What can hang from each mark:
dunina: bapilo bipote gupu
rinob: dozis vapapak vugof
lebuf: bepu rinob vapapak zala
vapapak: lebuf rinob vugof
bapilo: dunina vapapak vuku
bepu: bapilo vapapak
gupu: bapilo
dozis: gupu vapapak vuku
vugof: bepu
zala: dozis lebuf rinob
vuku: bipote zala

Each row was made from one small tree. Brackets hold a mark, then the marks that hang from it, in alphabetical order. Every link used is in the known rows. Write each row's tree.
Known rows:
[gupu [bapilo vapapak vuku]]: [  9.0  15.3  11.0   6.4 -17.1  -5.1   0.1  -4.7  -7.2  58.0  -2.6  -9.1
  15.4   4.5  10.4 -26.1 -54.8  14.3   6.3 -25.5  13.0  -1.7  14.8   6.5
  36.3  13.0  11.1 -22.9  -8.9  13.9   4.9   3.0  -6.7  -9.1  13.4  11.4
 -21.2  26.1   2.5   5.9   1.6  27.3 -19.0   5.3  10.1  38.1]
[bapilo [vapapak [lebuf bepu] rinob]]: [ -5.8   4.6  38.0  15.2  12.9  25.5  -3.1  -5.6  -3.5  30.4  14.0  16.6
  18.7  -1.2  14.7  -0.3 -24.3   2.6  37.3  27.1   2.6 -33.2   0.4  35.7
  14.4 -40.3  15.5 -20.8  19.9   0.3 -20.6   6.1  -0.3  21.1   8.7  12.4
 -22.1  15.8   9.8  21.9  -0.2  -7.3   2.7 -41.4  -4.2  20.4]
[lebuf bepu vapapak [zala [rinob [dozis vuku] vugof]]]: [-10.9  15.4  18.0   7.6 -17.0  21.8  20.2   3.2  48.4 -32.4  41.1 -24.2
 -20.2   8.1 -10.0 -13.9   7.3 -41.7 -16.4 -24.3  26.4  30.0  -0.8 -64.4
   2.8   5.5 -30.0 -13.3  19.8 -39.8  29.6   5.6 -20.0 -37.4 -50.5 -27.6
  21.0 -30.7  14.5  32.0  -8.7   5.3  21.1  26.5 -23.6  -9.2]
[vapapak rinob [vugof [bepu [bapilo dunina]]]]: [-39.5  12.6   1.8  55.8   4.7 -12.2   1.8  -6.6 -24.6 -18.6   8.4  33.8
   7.6 -25.7  11.9  23.0  -4.7 -11.9  27.1  38.3  -6.7  -1.1 -12.2  47.2
  -9.9 -36.7  31.2 -23.9  -7.4  18.2 -34.1 -27.7   1.7  21.3  17.8  19.1
   9.3  -6.3 -36.2   3.4  29.4  -7.1  32.5 -19.5  -1.5   2.9]
[bepu [bapilo [dunina bipote] [vuku zala]] vapapak]: [-27.2   9.4 -11.3  10.0  -7.0  -7.0 -10.0  10.9  12.4  59.7 -12.8   9.3
   1.2 -19.5   7.6 -21.2 -23.1  25.4   0.5   6.9  -3.3  20.4  19.4  15.5
 -37.9  50.8  31.3  15.6  -9.4  25.3  -0.1   5.0 -24.0  10.0  15.2  29.3
 -13.1   8.1  -9.1  17.9   7.9  -6.6 -34.2  11.0  33.4  18.7]
[lebuf [bepu bapilo] rinob]: [-66.6 -10.5  33.1  38.6 -44.8 -13.7   8.8  -9.2  16.2 -31.1   3.7   7.0
  25.7 -22.9   5.5  17.8 -14.2 -15.4   7.7  -0.6 -28.6 -10.2  -5.6 -31.0
 -16.6 -20.8  -3.7  40.0  33.4  -7.7  -3.4   9.0 -23.3  -1.0 -11.7  44.0
   0.2  -5.7 -36.7   7.2 -15.8  -6.8  -4.7  10.9 -18.9  27.9]
[dunina [bapilo [vuku [zala [lebuf vapapak] rinob]]] bipote]: [-14.6  25.3 -24.7 -21.3  10.9 -14.4 -24.5 -28.3  36.7  23.9   4.7   9.1
   7.8  18.7 -22.5  18.0  16.3  25.8  20.9  12.2 -20.5  13.4  19.4 -12.8
 -15.9  38.2   1.7  26.7  23.9 -26.6   7.3  32.6  -6.6   3.2 -43.8   9.2
  16.0 -12.8   1.6  23.3 -23.6 -13.0  -7.2 -15.2  17.2 -33.5]
[vuku bipote [zala dozis lebuf]]: [ 52.4 -40.2 -66.7 -16.9  14.1  -4.9  -5.0  11.5   0.9  14.0 -17.8 -10.5
   2.2  13.9   0.5  -6.0  34.7 -47.1  19.9 -11.4 -27.5 -12.5 -12.7  44.9
   8.5  31.2  -8.2  37.6  33.3   8.8 -15.7  -2.4  -5.9  21.8   4.2  -0.9
   8.5   5.7  31.5 -22.3   2.7 -18.1 -55.3  -2.9 -29.0 -30.0]
[vugof [bepu [bapilo dunina [vuku zala]] [vapapak rinob]]]: [-39.1   3.8  -2.4  48.4  -3.4  -7.6 -12.0  13.5   2.2  42.3  -7.8  23.2
  -1.2 -19.0  14.7  -9.5 -28.8 -11.7  22.8   0.8  -6.0  17.5   5.3  42.8
 -28.7  26.3  41.0 -19.9  19.3  40.0 -14.8  -5.8  -1.4   3.2  28.0   8.2
  -8.4  -0.6   0.3  31.9  13.3  -0.7  -2.0 -21.2   9.2  24.2]
[vuku bipote [zala [lebuf [rinob vapapak]]]]: [ 37.7 -41.0 -49.4 -22.2   7.1 -11.8  -3.6   7.8  17.4  -0.7 -10.9  -7.9
   8.0  17.7  -9.6  15.8  46.7 -34.7   9.2 -13.5 -56.5 -11.4 -10.1  26.8
   1.5   3.8  -6.1  35.5  19.3   8.1   8.2  25.5  -2.5   8.9  -6.6  23.2
  17.9  -2.5   3.5 -19.8 -18.8  -7.9 -34.6   2.5 -40.8 -21.3]
[lebuf [rinob [dozis [vuku bipote]]] [vapapak vugof]]: [-25.3  20.2 -13.2 -12.7  14.8   2.7   9.9  -8.0  21.0 -46.0  15.5 -27.0
  -1.4  -8.8 -10.3  -4.3   6.5 -19.1  -7.4 -23.8 -16.8 -13.1 -40.0 -30.6
  18.9 -13.7  -5.7 -17.6 -21.3 -26.8  23.0  12.5 -10.9 -14.4 -40.4   3.9
  31.2 -12.3  -2.8 -24.8  14.9   5.1  14.6  14.1  -0.1 -16.6]
[vuku bipote [zala [lebuf rinob]]]: [  9.1 -52.1 -41.6  -9.8  -6.8 -18.0  -7.9  -0.9  16.8  -5.0  -9.2  -5.6
  10.4  12.8  -3.6  20.8  35.7 -31.3  18.5  -6.0 -61.2 -30.0 -18.0  27.3
   3.8   8.9  -7.5  30.6  29.2   2.2  -2.1  23.3 -13.9  16.8  -8.5  19.8
  16.8   0.3   9.4 -21.1 -10.9 -10.0 -35.6  -1.2 -29.0 -10.4]
[lebuf [rinob dozis [vugof [bepu bapilo]]] vapapak]: [-61.4  24.6  23.3  31.8 -10.4   6.0  16.5  16.7  17.0 -40.7  27.1 -14.2
 -19.2  28.7   6.2  11.4 -38.3 -42.6 -30.9 -29.2  -6.7  22.8   1.7 -48.8
  -4.3   7.0 -17.0 -29.8  15.8   5.6  15.4  -8.3 -13.1 -21.1 -23.6  21.0
   2.2 -20.7 -25.5  11.2   8.0   2.1  20.0  14.7  -8.6  16.8]
[vuku bipote [zala [dozis gupu [vapapak rinob]]]]: [ 60.9 -39.7 -42.5 -30.5  26.4  -8.1 -22.0   4.7  -3.8  -5.5 -18.6   4.1
 -26.3 -17.4 -16.0  -8.2  59.6 -37.2   7.8 -26.8  -1.9 -22.7 -32.5  30.4
  15.0   7.0  -6.4  19.6  18.2   1.5   0.3  -4.2 -19.4  15.6  14.5 -48.2
  23.9   7.8  25.4 -28.8  13.4 -27.8 -17.4 -22.0 -16.4 -31.7]
[rinob [dozis [gupu bapilo] vuku] vapapak vugof]: [ 55.9   0.4  10.9 -39.6 -14.8  26.9  12.4  28.8 -39.6  -9.9   1.8 -24.6
 -25.2  25.6 -26.2 -22.6  -3.1  -2.1 -89.7 -37.4  49.3  46.7  19.3 -50.5
   7.3   9.2 -38.8 -22.9 -55.6  12.5  35.9 -21.9  29.0 -30.8   6.7 -65.8
  -6.4  -2.4  -1.0 -27.2 -15.0  13.9  37.4  52.0 -20.4  -3.7]
[dozis [gupu [bapilo vuku]]]: [  7.5 -13.0  17.1 -11.3 -42.0  -5.9  -9.4   0.1 -33.3  28.2  -5.2  -5.0
  13.0 -13.2  -4.9 -10.9  -6.9  36.3  -7.3  -0.6   7.2  -4.8  -0.5 -24.1
  22.9   5.4   3.2  -8.1  11.1   7.2   3.0  -4.2  -2.8   0.2  14.6 -39.4
 -12.0   7.3  -7.1  -7.2  -5.5  18.6   4.3  10.7  16.3  29.4]
[dunina [bapilo [vapapak [lebuf bepu] vugof] vuku] bipote]: [-20.2  55.7  19.8 -29.8  31.9  14.3 -12.3 -33.3  10.9   5.3   4.6   6.8
  28.8   1.4   7.5   8.9  -7.7  61.8   6.5  44.9   2.9 -27.2  19.6  29.9
   5.3 -14.1   3.0   5.9  -0.6 -32.2  15.8  31.2   3.6  -4.7  -5.7  47.8
   7.0   7.0 -16.5  11.7 -20.3   2.0  -2.2 -26.5  52.8  -1.5]
[dunina [bapilo [vapapak vugof]] gupu]: [ 16.1  12.2   9.3  -6.7   4.5 -31.7 -21.1 -39.1   5.1 -50.6   0.2  12.2
  -5.2  13.4  -7.4  23.4  -3.7  10.5   9.4  21.1   6.6  -0.6  10.7  -9.9
 -22.5 -23.8   4.6  -1.3 -31.6 -21.6  13.1  32.2  10.0  -7.6 -13.8  29.6
 -20.2  15.0  -0.2  -1.2  21.2  -3.6  14.2  -1.6  27.5 -18.1]
[dozis [vapapak [lebuf bepu] rinob] vuku]: [-11.4   0.7  32.6 -12.2  15.8  36.5  -3.7  -7.8  -5.2   2.3   0.2  -0.9
  -5.3 -28.7  -9.8   0.6  10.2  19.1   9.9  -7.4  38.7 -36.8 -29.2  26.4
  14.5 -13.8  -0.7 -10.4   8.2 -13.0  -5.1 -19.2  26.0   7.4   9.0 -37.7
  18.4  -2.4  20.9  -0.4  -9.4 -13.8  29.9 -19.1   2.5  -9.2]
[rinob dozis vapapak [vugof [bepu bapilo]]]: [ 18.4  18.7  11.2  25.0  15.8  12.0  22.4  38.1 -22.6 -21.6   0.7  -8.7
 -29.1  30.5  13.2   9.3 -20.5 -17.4 -65.1 -21.5  30.1  54.6  26.8 -19.7
 -23.6   3.7 -21.2 -26.3 -35.1  29.2   4.1 -36.3  29.1 -21.9  20.6   4.6
  -8.8 -13.8 -16.1   0.9 -10.9  -3.1  11.7  23.2 -21.6   9.7]
[vugof [bepu [bapilo [vuku [zala rinob]]]]]: [-22.6  -9.0  -9.5  55.2 -18.7 -12.4  -2.5   4.7   6.1  30.0 -17.6  -2.6
   7.0 -17.1  19.1   7.5   1.2  -1.2  21.3 -19.6 -13.6  19.0   9.5  14.1
  -6.4  17.0  12.5  -6.0  26.8  13.6 -37.4  -0.5  -4.8   2.6  14.4   7.0
   3.1 -13.0   4.8  13.1  -5.8 -10.4  -9.3  -9.9  -4.1   6.8]
[gupu [bapilo [dunina bipote] vapapak vuku]]: [ -1.7  40.0  10.8 -17.9  -4.8 -16.1  -5.9  -5.5   0.0  75.7  -2.1  -1.6
  13.7  13.3   7.6 -34.3 -41.6  26.0 -11.7 -21.3   0.2   0.1  29.7   7.7
  30.1  34.5   8.5  -6.2 -20.7  13.9  12.7   9.3 -19.3  -3.9   2.6  32.2
 -17.1  29.5 -15.5  10.8  -2.1  43.7  -9.8  10.5  20.3  39.0]
[dozis gupu [vapapak rinob]]: [  1.0 -16.1  28.7 -10.8   3.6   5.8 -13.5   3.3 -22.0 -12.5  -8.4  25.2
 -28.6 -26.3 -17.3  17.1  20.7  27.5   5.8  21.1  18.6 -20.4 -21.3 -10.2
   4.9 -26.5  10.2 -10.2  -6.7   0.7  -4.5 -21.2  10.6  19.1  17.1 -65.2
   8.1  -4.6   2.7   4.0   8.4 -10.9  28.1 -12.0   3.5   3.5]
[vapapak [rinob [vugof bepu]]]: [ -4.6   1.6  20.7  40.8   3.8  -5.1   2.2  17.3 -22.2 -13.3  19.4  27.4
 -11.0  12.9  19.3  33.7  -0.2  -8.9  -1.7   3.7  -1.6  -8.4   5.0  21.9
  -3.6 -29.1  -4.4 -29.6  -8.8  26.0 -25.1 -16.3  22.7  10.3   9.7 -20.2
   3.9  -3.5  -4.4   8.7  -2.0 -12.0  19.6 -21.6 -19.9  22.5]
[lebuf [rinob [dozis vuku]]]: [-27.7  -4.6  21.1  -7.5   2.0  -4.9  21.4   4.5   4.9 -15.3  -0.6 -10.0
   0.0   9.9  -2.0   0.9 -12.3   7.6 -16.9 -34.1 -20.0   5.2  -3.6 -45.0
  -1.2  -2.0 -18.7   3.5 -31.5  -0.4  -3.0   3.4  13.3 -14.1 -22.1 -13.4
   1.6   2.1  15.2 -12.5  -7.1  10.3  17.1  17.1 -11.1   8.1]
[lebuf [bepu bapilo] [zala rinob]]: [-29.2 -23.4  10.6  45.9 -51.2 -14.2  15.1 -15.8  24.9 -12.8  14.4   1.8
   7.0 -21.5   0.3  17.3   4.4 -18.4  30.0   7.4  -9.0  18.1   9.7 -41.4
 -13.9 -16.8  -5.5  29.3  35.2 -29.3 -12.1   0.7 -27.3  -0.7  -9.5  16.9
   4.2 -21.0 -20.7  26.4  -6.5  -2.2  -5.6   7.0 -25.6   4.2]
[dunina [bapilo vapapak [vuku bipote zala]] gupu]: [ 44.1  -2.9  -6.8 -30.6  11.1 -49.8 -47.2 -32.5  22.2  -6.1 -17.9  -7.8
  -0.4  16.6  -4.2   0.7   8.9  -9.3  -2.3 -46.7  -4.1   0.7   9.1   6.7
 -22.8  32.9   0.6   6.6  -5.4 -15.1  22.5  49.8  -5.4 -28.5 -10.6  27.9
   0.2  25.8  34.1  -4.8  -3.2  -8.7 -21.3 -19.9  32.8 -19.2]
[dunina bipote [gupu [bapilo vapapak vuku]]]: [ 26.6   8.8   8.8 -28.7 -32.7 -41.7 -20.4 -11.2   5.6  29.1  -0.1   5.6
  11.5  16.2   2.8 -15.3 -13.9  37.1 -10.5 -21.1  21.0 -15.5  25.4 -22.1
   7.2  15.3   6.8   1.1 -37.3  -0.6  12.1  24.6  -7.4 -11.1  -4.2  18.6
 -20.2  27.1  -9.5  -6.0 -12.5  30.9  -6.2  -5.1  34.0   9.7]
[vapapak [lebuf bepu] rinob vugof]: [ -7.0  -3.9  12.2  22.3  26.2  27.8   3.3 -14.7 -12.8 -25.1  30.3  30.4
  34.9 -31.5  13.5  17.0  17.9  14.2  46.5  72.8   0.3 -46.3 -31.0  62.4
  10.1 -67.4  24.8 -17.7  23.8  -7.1 -24.3 -12.4  -5.2  27.2   1.0  10.3
   5.4   3.7 -19.6  -1.2  11.0 -27.2  18.9 -38.9   5.5  -3.0]
[vugof [bepu bapilo [vapapak [lebuf zala] rinob]]]: [-36.0 -22.0   4.8  42.6 -30.7   6.9   9.4   2.1 -18.1  22.5  18.9  10.1
  -9.1   2.7  11.9  29.5 -27.9   8.4  47.4  29.1  -5.1  -4.1   8.8  12.1
 -14.9 -20.9  20.7 -31.6  24.8  12.1 -21.9 -10.2  22.7  25.5  44.4   1.0
 -23.3 -17.6 -12.9  20.8  16.8   8.5   5.1 -44.2   6.9  12.5]
[gupu [bapilo [dunina bipote] [vapapak [rinob dozis] vugof]]]: [  3.8  26.3  -5.3  -5.9  20.4 -16.4   3.1 -16.7  -7.4  19.6  20.4  31.1
   3.8  12.6  -8.0 -19.8 -36.0   0.4  -8.2  25.1   9.1  -3.4  10.2  17.1
  21.5 -16.2  13.0 -27.3 -58.4   7.9  13.9 -11.0 -26.9   7.4  -6.9  23.2
 -14.7  31.3 -35.9  -5.8  23.1  28.8  31.1  -3.9   0.3  10.8]
[dunina [bapilo [vapapak vugof]] bipote gupu]: [ 13.6  23.0   6.0 -28.8   0.5 -43.4 -24.1 -41.4   9.6 -42.4   2.3  20.8
  -5.8  20.9  -9.7  33.0  15.5  41.3  -3.9  30.6   3.2 -13.2  22.9 -21.4
 -28.7 -23.4  -4.4  17.0 -56.1 -31.0  16.2  42.6   7.7   1.0 -18.1  37.6
 -13.6  12.0 -18.2  -7.8   1.5   1.7  14.7 -11.0  38.8 -24.6]
[rinob [dozis gupu] vapapak]: [ 46.8  -3.0  18.6 -26.2  20.5   9.7  10.6  25.3 -26.8  -3.4  -9.8  -2.6
 -19.0   8.9  -7.9  -5.0  18.3  27.8 -38.7   8.4  12.4  34.4   4.6 -50.7
 -14.9 -14.9  -8.8  -5.6 -34.8  10.7   7.4 -13.0  22.3  -5.4   6.6 -42.0
 -20.9  -4.5   8.4  -1.5 -11.1   4.8  13.9  15.2  -9.9   3.2]

Write each row's tree:
[ -5.6  28.6  20.7 -27.9  14.3  -5.6 -11.0 -33.4  -9.2  32.4   3.7   0.3
  -2.7  38.3  -1.1  35.4 -12.3  59.2   5.8  20.9 -16.1 -16.3  35.1 -11.0
  -6.3  -6.8 -20.2   8.4 -20.0 -22.5  -1.5  32.0  15.7  26.3   2.0  33.6
 -29.1  10.7  -6.7   1.1 -13.3   3.9  -2.8 -28.5  29.5   3.0] | [dunina [bapilo [vapapak lebuf]] bipote]
[  0.9 -14.5   8.0   1.7  -8.6   7.0   2.6   8.3 -14.7   2.2 -15.6  -6.0
 -13.5  -9.2 -15.0  -5.7   8.6  21.2 -14.3  -7.5  -3.0  22.7   6.4 -64.6
   2.4   0.5 -12.8  -9.5 -27.9 -14.9 -22.0  -6.7  18.0   6.2 -16.4 -72.3
  -5.4 -12.3  27.4  -1.8  -2.8   3.5  31.3  23.7 -18.2  -7.2] | [zala [rinob [dozis gupu vuku]]]
[ -5.4   0.9  -9.1 -13.2 -16.0  31.6  14.1  18.0  -1.6  -1.1 -16.5  -9.0
  16.5  -1.6  -6.1 -24.4  -0.4 -26.1   8.1   0.7  16.2  -2.3  -0.1   8.3
   7.6  21.5 -11.0  47.1  34.8  -3.4 -14.8 -18.1  34.7  -0.4  -8.0 -25.9
   8.0 -10.9  29.6   7.8 -18.5   4.4 -15.2  22.5 -28.2 -18.1] | [zala [dozis vuku] [lebuf bepu]]
[-25.0  -1.7  -3.3  39.0  -2.5  23.9  12.4  -5.3 -34.1  -7.0   4.7  -8.8
  12.6 -13.7  25.1  28.8   1.2  26.8  28.0  49.4  -3.0 -21.4 -10.0  45.9
   9.2 -35.1  12.7 -30.0  17.3   3.9 -36.9 -20.2  12.7  32.7  36.7  29.3
 -10.5 -14.2 -25.0 -15.3  22.4 -10.2   6.2 -16.7  22.9   1.2] | [vapapak lebuf [vugof [bepu bapilo]]]
[ 20.4  12.3  -8.0 -11.0  -4.7   2.2  24.1   0.1  20.7  12.8  32.8 -23.6
 -16.4  18.4   2.6 -10.0  10.6 -28.8  38.9 -20.7   2.7  18.3  -5.9 -30.4
  12.4   3.3  -9.6   8.2  37.0 -12.7   3.1   2.0 -16.4  -1.8 -18.0  -5.4
  -4.3 -12.8  16.4  17.6  25.3   8.4 -24.3  -7.8   0.6 -13.9] | [lebuf vapapak [zala dozis]]
[ 40.1 -36.4 -12.4 -27.8  -8.0 -17.2 -14.1   1.8 -18.1  14.0 -10.6 -16.2
  -0.7  -2.2  -8.3 -24.8   8.7   4.9 -35.6 -23.8   7.6   1.5 -17.1 -18.5
  12.9  27.3 -11.7 -16.8  -4.5   3.4  21.4  -4.6 -24.8 -15.4   7.6 -37.4
  -1.8  15.9  15.3 -29.4  -7.3   7.0  -4.9   5.5   8.4  10.3] | [rinob [dozis [gupu [bapilo [vuku bipote zala]]]]]
[ -2.6  -7.9 -31.5  25.0  -5.1  10.5   1.8  18.7   8.2  42.4 -15.2   0.5
   3.9 -23.4   9.6 -32.6 -38.2 -10.4  24.0 -11.2  12.4  27.9   9.7  21.2
 -22.9  39.9  31.4  12.8  15.7  29.0 -11.3  -9.6 -11.4   2.2  23.6   5.1
 -16.7   7.7  14.2  10.8  21.2 -23.2 -54.0   4.6  16.0   2.3] | [bepu [bapilo [vuku [zala dozis]]] vapapak]
[-54.7  21.5  23.3  13.4  21.6  12.2  15.1  26.4  15.3 -43.0  -4.2  -3.9
 -21.1  10.3  11.4   0.4 -41.8 -15.9 -47.2 -38.9  10.4  16.8   9.1 -12.1
   5.3  25.6  -9.8 -25.3  -1.8  16.7  16.9 -30.6   6.1 -42.3   4.0   8.3
  28.4  -9.8 -15.7   9.9  -1.7   6.9  16.2  22.2   7.1  17.9] | [lebuf [rinob [dozis vapapak] [vugof [bepu [bapilo vuku]]]]]
[  9.6 -12.0  21.8   2.7  28.7  21.7  22.0  14.7 -16.8 -11.7  45.9   7.8
 -16.8  45.4  18.0  21.8  -6.4 -10.8   1.4  11.4   8.7   2.9  10.1  20.9
   5.2 -22.7 -16.9 -60.0   5.9  11.7 -12.3 -28.9  17.5  -6.9  13.8 -22.2
   0.5  -6.2   8.1   9.5   9.9   2.8  32.8 -40.9   2.7  -2.0] | [vapapak [lebuf zala] [rinob dozis [vugof bepu]]]
[-28.7 -15.9   1.5  20.9 -23.6  20.9   4.5  15.7   7.5  -3.6  -5.1  17.1
   8.2  -8.7   3.4   6.5 -18.4  11.3  18.0  64.0  -3.0 -19.2  -2.2   0.5
 -16.4   0.4  16.8  22.5  31.1   3.7   4.5  -2.7  22.4  17.2   1.8  -1.0
 -19.2 -11.7   4.1  34.8 -18.0   7.5 -25.0  16.1 -18.3  27.9] | [zala [lebuf [bepu vapapak]]]
[ 29.6  -2.4  12.4  -7.4 -29.5 -29.8 -17.3  -9.3   1.5  21.0  -1.5  -2.6
  12.3   8.7   5.4 -25.0 -33.6   6.7   2.1 -32.2  24.2  -2.6  13.6 -10.7
  12.2  15.5  16.3 -16.9 -13.7   8.9   9.2  13.5  -4.5 -19.8   0.3  11.7
 -27.5  30.3   7.2   1.4   7.5  25.0  -6.3   3.8  22.7  15.4] | [dunina [gupu [bapilo vapapak vuku]]]
[ -5.9  12.3   0.6  -9.1  23.9  45.4  13.0  -1.9 -16.2 -12.1 -12.6 -27.2
 -20.8 -21.1   6.1   9.9  28.4  42.3   3.6  10.7  30.8 -37.8 -28.3  47.0
  33.3 -16.8  -3.9 -33.5  -9.3  -9.9  -6.9 -16.0  42.4  10.5  31.0 -25.6
  19.0 -18.2  16.3 -20.6  10.9   4.1  27.2   2.2  23.9 -15.3] | [dozis [vapapak lebuf [vugof bepu]] vuku]
[ 38.5 -33.7 -20.7  -9.1 -14.2 -16.9  -8.9  -4.5  -6.8  21.6 -18.7 -31.6
  -7.8 -11.0   0.7   5.4  47.5  -2.1  -8.1 -50.8  -9.5 -17.8 -24.1  13.3
  -2.3  12.7 -23.2  12.8 -22.5  -3.4 -10.1  20.8   2.3  10.0   7.1 -21.1
  13.7   3.6  41.5 -40.5 -13.2 -18.1 -23.7   4.3 -11.9  -7.1] | [dozis [vuku bipote zala]]
[-44.2  -1.6   7.9  34.9 -22.9  23.9   0.7  -1.5  -1.8 -20.3  -0.2  31.6
  26.6 -22.5  -4.4   6.3 -40.2 -26.4  32.1  70.0  18.3 -11.6  -3.9  41.5
  -6.3 -34.6  33.8   4.5  14.9  -2.7 -16.4 -24.5   1.8  14.0   8.5  24.7
   6.0  -6.9 -22.8  22.4   4.7 -12.9   0.9  -3.6 -15.3  -5.4] | [zala [lebuf [bepu [bapilo [vapapak rinob vugof]]]]]
[ 20.4  27.5  -1.7 -56.7  14.7  -9.0 -22.1 -14.9  11.2  34.5 -18.2   4.3
  -0.5  21.0 -11.8 -11.9  11.9  28.4  -6.8 -10.1  -2.9  10.3  35.4  -2.7
  -6.0  26.4 -14.6  32.8  -4.0 -10.7  13.1  40.8  -5.1 -10.3  -3.3  -5.5
  -1.3  11.7  18.3   4.2 -15.8  -2.9 -16.3 -19.3  35.1 -20.1] | [dunina [bapilo vapapak [vuku [zala [dozis gupu]]]] bipote]
[ 11.3 -50.9 -39.7 -16.5  12.4 -15.4  -2.0   4.4  18.4 -14.6  -8.4  -5.6
   3.5  21.4  -5.1  10.3  22.4 -35.4  -0.4  -7.2 -49.2 -16.9 -18.4  12.9
  -1.0  17.6 -11.6  18.9  14.4   2.9   5.0   9.9 -14.6   3.9 -14.0  13.3
  14.5   3.7  16.8 -21.5  -9.7  -7.2 -27.0   1.5 -27.8 -13.9] | [vuku bipote [zala [lebuf [rinob dozis]]]]
[ -4.5   6.8  25.0  -2.6  21.5  -0.4  22.9  10.7  28.2 -39.2   7.6   6.8
  11.3   4.9   1.8  -2.7   9.2  -9.2 -25.0  -8.0 -20.8  11.0  -3.0 -41.9
 -13.5 -25.4 -13.7  28.2   1.2  -0.5  25.8  11.9  -2.6 -28.4 -29.9  23.6
  -1.8  -1.3 -15.3  11.9 -32.6  10.4   8.8  13.2 -36.2  17.0] | [lebuf bepu [rinob dozis vapapak]]
[ 20.5  -4.8   1.9 -27.0 -20.7  17.3   6.1  17.6 -32.2  13.0 -20.9 -18.7
  -7.0  -7.9  -8.7 -19.8  20.4   6.6  -4.6 -24.6  10.2   7.1   2.1 -26.9
  11.7   6.8 -18.5  23.6  -1.3   0.7 -22.3  -5.9  27.0   9.1   8.9 -67.5
  -4.0  -6.1  33.0 -17.4   4.9   1.4   0.5  17.2  -3.9 -13.3] | [zala [dozis gupu vuku]]
[ 61.9 -37.9 -52.0 -28.4  -8.0 -24.1 -18.2  -1.9 -14.4  24.8 -12.7 -17.8
  -4.8   2.6 -10.9 -28.8  44.1 -47.6  -9.7 -37.7 -27.2  -5.4 -13.5  15.4
  22.9  36.3 -20.8  29.1  33.0   8.7  10.6   9.1 -40.6  14.9   7.2 -13.2
  -6.2  20.4   7.7 -37.4  16.1   2.8 -23.8  10.0 -21.3  -8.4] | [vuku bipote [zala [dozis [gupu [bapilo dunina]]]]]
[-28.4  -1.3  19.2  -0.2 -10.5  14.9  16.6   6.6   7.1 -72.8   0.3   8.7
  17.3 -27.3 -15.2  -3.6   8.6 -13.8 -30.9  31.4  -2.3  19.9  -8.9 -41.2
 -17.6 -45.2   1.7  23.7   0.9 -11.1  26.5  -3.3 -15.6 -25.0  -9.9  16.3
  11.2 -16.6 -50.4  -4.2 -10.8  -2.8  27.6  26.8 -17.1  -5.3] | [lebuf [bepu bapilo] [rinob [dozis gupu] [vapapak vugof]]]
[ 58.5  13.2 -27.1 -24.5  43.1   6.9  14.4  11.4 -19.0 -24.6 -12.2 -23.7
  -9.9  -9.4  -5.0  -8.6  28.1   8.3 -39.7 -19.7  18.9  16.4 -18.3  -2.9
   1.7 -15.9  -9.5 -11.1 -74.9  -5.5  12.2 -14.0  32.4 -14.1   2.1 -16.0
  21.8  -3.6  11.8 -37.2  -5.1   0.7   5.3  21.5 -13.6 -24.2] | [rinob [dozis [vuku bipote]] [vapapak vugof]]
[-52.2  38.0  18.1  39.8 -16.1  11.6   0.3 -14.2  16.7 -26.0  18.8  -4.1
  11.7 -41.8   2.7  -9.9  -7.2 -25.8   9.6  35.3  15.1   3.9 -30.2   0.2
 -13.1 -10.3  21.4   4.6  36.7 -16.0  11.8  -9.1 -44.4   5.2 -21.1  50.2
   3.2 -13.8 -39.2  19.5  22.9 -13.3   4.4  22.1   9.1  11.8] | [lebuf [bepu [bapilo dunina]] [vapapak vugof]]
[ 24.9  -9.6 -50.1   1.4  28.1  17.2   1.5  17.8  23.8  38.5 -15.0   6.3
  21.9  -0.1   4.3 -30.7   5.5 -24.8  43.7  -5.4 -18.2  20.1  13.9  41.4
  16.2  41.1  20.0  22.5  45.8  15.3 -33.8  -7.1  -3.3   1.8 -15.7 -16.6
  12.2   2.0  36.5  19.6   4.3 -15.5 -36.3   2.0 -14.8 -30.3] | [bapilo [vuku [zala dozis lebuf rinob]]]
[-30.5  28.8   2.0   4.6  39.2  -1.2  12.6   4.1  -1.9 -30.6 -12.3   7.4
 -34.0 -10.2   3.9   4.0  -1.7  25.5 -37.1  25.1  28.2   5.8  -8.3   1.2
  -9.4   9.6   1.0 -14.5 -42.8   0.9   9.0 -39.3  -2.9  -1.2  14.0  17.2
  10.9  -8.8 -26.4  -3.3  14.4  11.7  26.2  16.6  21.8   0.3] | [rinob [dozis [vapapak [vugof [bepu [bapilo [dunina bipote]]]]]]]
